Below is a small trained network, with its code and all its weights. Each question gives an input and a class and asks what happens when units are switched off, that is, made to give their printed mean instead of their output.

import numpy as np


def w(rows, s, z=0):
    codes = np.array(rows[::2]) - 128.0
    scale = np.full(codes.shape[1], s)
    scale[-1] = z or s
    return codes * scale


def norm(h):
    return h / np.sqrt((h * h).mean(-1, keepdims=True) + 1e-5)


def f(y):
    return np.maximum(y, 0)


def log_softmax(a):
    a = a - a.max(-1, keepdims=True)
    return a - np.log(np.exp(a).sum(-1, keepdims=True))


def net(x, mask):
    res = np.array(x, float).reshape(1, 6) / 4 @ E
    u = 0
    for l in range(4):
        y = f(norm(res) @ A[l][:, :-1].T + A[l][:, -1])
        res = res + np.where(mask[u : u + 7], y, B[l][:, -1]) @ B[l][:, :-1]
        u += 7
    return log_softmax(norm(res)[-1] @ U[:, :-1].T + U[:, -1])


A, B = {}, {}
E = w([
[129,125,126,128,129,128,128],'x0',
[157,59,64,115,140,64,57],'x1',
[163,72,153,105,233,228,104],'x2',
[178,253,58,103,133,175,52],'x3',
[139,107,29,144,103,182,193],'x4',
[113,100,141,88,45,178,91],'x5',
],0.0025)
A[0] = w([
[229,1,97,141,120,25,84,94],'0.n1',
[89,126,206,130,129,62,41,60],'0.n2',
[146,119,65,185,114,177,141,217],'0.n3',
[61,74,144,40,14,200,66,21],'0.n4',
[158,59,162,59,172,139,185,108],'0.n5',
[122,91,44,117,95,140,179,3],'0.n6',
[131,100,138,115,90,57,181,129],'0.n7',
],0.0043,0.0015)
B[0] = w([
[36,175,103,69,112,193,150,254],'0.n1',
[191,75,137,80,125,100,169,205],'0.n2',
[178,105,170,107,163,106,138,205],'0.n3',
[120,164,88,182,254,54,164,209],'0.n4',
[126,110,130,187,91,150,63,203],'0.n5',
[194,62,146,69,128,97,166,168],'0.n6',
[122,121,112,188,128,138,107,200],'0.n7',
],0.0066,0.0032)
A[1] = w([
[172,173,128,132,110,141,37,22],'1.n1',
[191,121,103,96,148,147,196,8],'1.n2',
[113,155,222,184,135,162,212,157],'1.n3',
[140,196,253,21,160,73,62,80],'1.n4',
[117,145,159,136,217,62,133,171],'1.n5',
[89,104,75,142,145,139,89,169],'1.n6',
[144,185,80,87,184,82,87,9],'1.n7',
],0.005,0.0011)
B[1] = w([
[161,120,86,169,136,233,124,175],'1.n1',
[133,16,118,99,162,54,138,193],'1.n2',
[54,175,58,23,122,169,104,255],'1.n3',
[175,13,65,114,103,139,223,239],'1.n4',
[105,78,66,158,196,99,158,252],'1.n5',
[108,254,184,126,155,109,130,197],'1.n6',
[59,158,100,169,103,199,173,227],'1.n7',
],0.0045,0.0028)
A[2] = w([
[253,200,97,106,139,127,112,12],'2.n1',
[156,137,82,152,173,131,162,78],'2.n2',
[103,179,103,169,138,147,134,90],'2.n3',
[58,76,191,162,100,94,134,42],'2.n4',
[106,168,151,166,130,119,90,173],'2.n5',
[114,147,105,158,43,53,170,132],'2.n6',
[90,108,101,175,135,151,117,254],'2.n7',
],0.007,0.00092)
B[2] = w([
[79,92,164,168,25,144,173,189],'2.n1',
[76,95,179,146,120,78,112,252],'2.n2',
[100,37,123,124,144,95,132,198],'2.n3',
[162,136,30,177,46,201,149,212],'2.n4',
[201,86,138,126,126,35,98,139],'2.n5',
[221,153,182,105,163,139,3,230],'2.n6',
[140,211,152,162,147,101,107,237],'2.n7',
],0.0051,0.0035)
A[3] = w([
[117,121,124,255,73,193,117,29],'3.n1',
[191,159,209,161,145,138,55,251],'3.n2',
[60,189,134,15,103,148,150,149],'3.n3',
[105,56,120,141,191,196,158,120],'3.n4',
[138,100,218,117,141,165,33,135],'3.n5',
[89,81,58,162,137,80,84,137],'3.n6',
[184,123,218,141,191,198,68,61],'3.n7',
],0.0051,0.0012)
B[3] = w([
[61,79,126,194,80,169,128,201],'3.n1',
[148,63,78,164,203,98,77,160],'3.n2',
[89,119,13,68,190,114,70,183],'3.n3',
[146,157,140,114,64,76,78,252],'3.n4',
[198,161,40,144,154,80,108,157],'3.n5',
[92,169,202,121,136,170,169,227],'3.n6',
[208,169,110,176,77,3,66,161],'3.n7',
],0.0051,0.0045)
U = w([
[82,119,123,203,38,193,127,136],'0',
[105,93,90,118,141,90,104,232],'1',
[217,163,122,153,126,81,38,131],'2',
[81,187,62,1,144,158,114,108],'3',
[183,27,156,56,102,96,189,102],'4',
[84,167,183,155,203,83,155,110],'5',
[184,184,166,90,157,165,173,19],'6',
[220,237,233,69,142,217,166,1],'7',
],0.0095,0.0068)

Each question gives the input, the list of numbers given to net, and the class t.
The units are the neurons (one row each of A and B). Each row of codes is followed by its name. A weight is (code - 128) times the scale printed after its matrix; where a second scale follows, it is the last column's (A, B and U).
mask holds one flag per neuron, layer by layer. A switched-off neuron (its flag False) gives its mean, the last column of its row in B, instead of its output. The means were averaged over made-up inputs and are rounded, as every weight is.
A unit's drop is (log p(t) with every unit on - log p(t) with that unit switched off) / (log p(t) with every unit on - log p(t) with every unit switched off).
The circuit of an input: a set's keep is (log p(t) with only the set's units on - log p(t) with every unit switched off) / (log p(t) with every unit on - log p(t) with every unit switched off). Starting from the 12 units with the biggest drops (on a tie, the unit counted first), units are removed one at a time, each time the one whose removal leaves the highest keep (on an exact tie, the one counted first), for as long as the keep stays at least 0.8.
units of the circuit, in order: the units of the circuit, biggest drop first
most important unit: the unit with the biggest drop
k most important neurons: the k neurons with the biggest drops, biggest first
k most important neurons of layer l: the k neurons of layer l with the biggest drops, biggest first
input [2,5,4,1,-4,4], class 3: units of the circuit, in order	0.n1
input [-3,-4,-1,-2,-8,-7], class 4: 3 most important neurons	1.n4; 0.n2; 0.n4
input [-5,-4,3,-5,7,-7], class 4: units of the circuit, in order	0.n6; 0.n4; 0.n3
input [-2,6,-6,3,-8,-8], class 4: 4 most important neurons	0.n2; 1.n4; 0.n4; 0.n5
input [-6,8,8,4,7,0], class 2: 2 most important neurons of layer 2	2.n4; 2.n3
input [-4,-7,-8,-4,-4,6], class 2: units of the circuit, in order	2.n6; 0.n1
input [-1,7,-2,-3,0,8], class 5: 2 most important neurons	0.n4; 1.n3
input [4,-3,-7,6,-1,6], class 2: 4 most important neurons	2.n6; 1.n3; 2.n4; 2.n5
input [-2,-4,4,7,-4,3], class 0: units of the circuit, in order	0.n1; 2.n1
input [-4,0,7,3,7,7], class 2: 4 most important neurons	1.n4; 0.n2; 3.n4; 3.n7
input [0,1,7,1,5,-6], class 2: 2 most important neurons	0.n4; 0.n5
input [-8,0,2,-8,-3,-6], class 0: 2 most important neurons	2.n4; 0.n5
input [1,-4,8,6,-3,-2], class 2: 2 most important neurons	3.n7; 2.n4
input [-4,-2,0,-3,-5,2], class 4: most important unit	0.n2
input [-2,8,-6,-3,-8,3], class 3: 2 most important neurons	0.n1; 0.n3
input [-6,-6,0,8,8,3], class 0: 2 most important neurons	2.n1; 0.n1
input [-7,-3,5,-6,-8,6], class 4: 2 most important neurons of layer 1	1.n4; 1.n7
input [1,-6,7,5,8,7], class 4: 2 most important neurons of layer 0	0.n1; 0.n3
input [6,8,-1,6,-5,-2], class 3: 2 most important neurons	0.n1; 0.n5
input [2,-7,-7,-2,-3,0], class 2: most important unit	2.n6
input [-7,7,5,-8,6,6], class 0: 2 most important neurons of layer 0	0.n5; 0.n2
input [-1,-6,4,-5,-2,-5], class 3: 2 most important neurons	1.n3; 0.n4
input [-4,-3,3,-2,6,-5], class 4: units of the circuit, in order	0.n4; 0.n6; 0.n3
